Below is a small trained network, with its code and all its weights. Each question gives an input and a class and asks what happens when units are switched off, that is, made to give their printed mean instead of their output.

import numpy as np


def w(rows, s, z=0):
    codes = np.array(rows[::2]) - 128.0
    scale = np.full(codes.shape[1], s)
    scale[-1] = z or s
    return codes * scale


def f(y):
    return y / 2 * (1 + np.tanh(0.7978845608 * (y + 0.044715 * y**3)))


def log_softmax(a):
    a = a - a.max(-1, keepdims=True)
    return a - np.log(np.exp(a).sum(-1, keepdims=True))


def net(x, mask):
    res = np.array(x, float).reshape(1, 7) / 4 @ E
    y = f(res @ A[0][:, :-1].T + A[0][:, -1])
    res = res + np.where(mask, y, B[0][:, -1]) @ B[0][:, :-1]
    return log_softmax(res[-1] @ U[:, :-1].T + U[:, -1])


A, B = {}, {}
E = w([
[53,165,108,165,247,163,50],'x0',
[141,234,80,68,139,189,205],'x1',
[59,150,223,47,84,211,72],'x2',
[128,126,128,126,129,127,127],'x3',
[131,129,128,129,128,129,127],'x4',
[123,128,127,129,129,126,132],'x5',
[129,130,131,130,127,126,129],'x6',
],0.014)
A[0] = w([
[137,189,65,103,176,164,174,132],'neuron 0',
[116,59,194,126,63,75,78,190],'neuron 1',
[45,155,196,74,158,169,72,69],'neuron 2',
[119,240,81,87,127,175,219,169],'neuron 3',
[133,203,92,80,84,182,178,136],'neuron 4',
[107,14,173,178,114,85,60,248],'neuron 5',
[129,127,192,78,4,152,121,123],'neuron 6',
[132,176,143,55,63,179,190,89],'neuron 7',
[153,186,142,70,60,169,168,99],'neuron 8',
[120,101,99,209,224,57,67,161],'neuron 9',
[131,138,187,102,48,169,130,142],'neuron 10',
[127,141,137,68,44,148,172,133],'neuron 11',
[101,76,124,218,190,71,57,164],'neuron 12',
[148,179,78,137,210,164,154,109],'neuron 13',
[134,154,81,169,213,116,130,133],'neuron 14',
[128,114,189,58,12,146,132,121],'neuron 15',
[247,87,83,138,41,44,232,208],'neuron 16',
[150,130,78,197,220,106,105,133],'neuron 17',
[35,158,180,86,197,203,40,43],'neuron 18',
],0.011)
B[0] = w([
[62,178,48,151,139,82,182,175],'neuron 0',
[79,99,210,165,94,177,51,200],'neuron 1',
[190,163,152,174,46,171,135,188],'neuron 2',
[172,172,17,49,158,106,165,201],'neuron 3',
[182,121,88,38,150,140,140,178],'neuron 4',
[153,49,208,162,96,172,6,234],'neuron 5',
[33,62,200,98,187,147,91,180],'neuron 6',
[183,114,94,64,163,162,115,173],'neuron 7',
[177,111,102,51,148,154,128,169],'neuron 8',
[204,75,91,91,169,80,61,217],'neuron 9',
[112,84,163,66,134,118,95,168],'neuron 10',
[157,103,120,62,144,188,113,170],'neuron 11',
[192,73,114,110,159,86,44,217],'neuron 12',
[64,155,74,140,142,53,180,170],'neuron 13',
[46,157,73,142,170,74,164,175],'neuron 14',
[59,54,161,57,197,151,78,181],'neuron 15',
[225,240,194,202,40,227,167,255],'neuron 16',
[174,75,75,93,185,61,90,189],'neuron 17',
[241,223,106,191,39,175,186,206],'neuron 18',
],0.011,0.028)
U = w([
[189,146,168,216,40,165,103,216],'0',
[152,64,105,58,209,120,97,151],'1',
[174,223,105,117,64,178,202,168],'2',
[43,156,71,138,207,51,173,6],'3',
[1,67,185,115,136,166,103,3],'4',
],0.014,0.0049)

Each question gives the input, the list of numbers given to net, and the class t.
The units are the neurons (one row each of A and B). Each row of codes is followed by its name. A weight is (code - 128) times the scale printed after its matrix; where a second scale follows, it is the last column's (A, B and U).
mask holds one flag per neuron, in row order. A switched-off neuron (its flag False) gives its mean, the last column of its row in B, instead of its output. The means were averaged over made-up inputs and are rounded, as every weight is.
A unit's drop is (log p(t) with every unit on - log p(t) with that unit switched off) / (log p(t) with every unit on - log p(t) with every unit switched off).
The circuit of an input: a set's keep is (log p(t) with only the set's units on - log p(t) with every unit switched off) / (log p(t) with every unit on - log p(t) with every unit switched off). Starting from the 12 units with the biggest drops (on a tie, the unit counted first), units are removed one at a time, each time the one whose removal leaves the highest keep (on an exact tie, the one counted first), for as long as the keep stays at least 0.8.
circuit, biggest first: the units of the circuit, biggest drop first
top k neurons: the k neurons with the biggest drops, biggest first
drop when u is switched off: that unit's drop, to one decimal
input [-4,0,5,-1,0,7,8], class 4: circuit, biggest first : neuron 6; neuron 9
input [7,1,1,-6,2,3,7], class 2: circuit, biggest first : neuron 18; neuron 5
input [2,-2,-1,8,8,3,2], class 1: circuit, biggest first : neuron 16
input [1,-2,-4,2,3,-7,-8], class 1: top 2 neurons : neuron 18; neuron 2
input [7,1,-7,3,-8,-2,7], class 3: top 2 neurons : neuron 14; neuron 13
input [1,6,8,8,-1,-4,4], class 2: top 3 neurons : neuron 18; neuron 2; neuron 9
input [0,7,7,-2,1,2,-2], class 1: top 3 neurons : neuron 16; neuron 15; neuron 6
input [4,7,0,4,0,-5,-4], class 3: top 3 neurons : neuron 16; neuron 13; neuron 0
input [-8,5,1,-6,8,-5,5], class 1: top 2 neurons : neuron 15; neuron 6
input [-5,-7,1,-5,0,4,-7], class 4: drop when neuron 18 is switched off : 0.3
input [8,0,3,4,7,3,1], class 0: drop when neuron 3 is switched off : 0.5
input [-6,-7,1,-2,-8,1,-5], class 4: drop when neuron 15 is switched off : 0.3
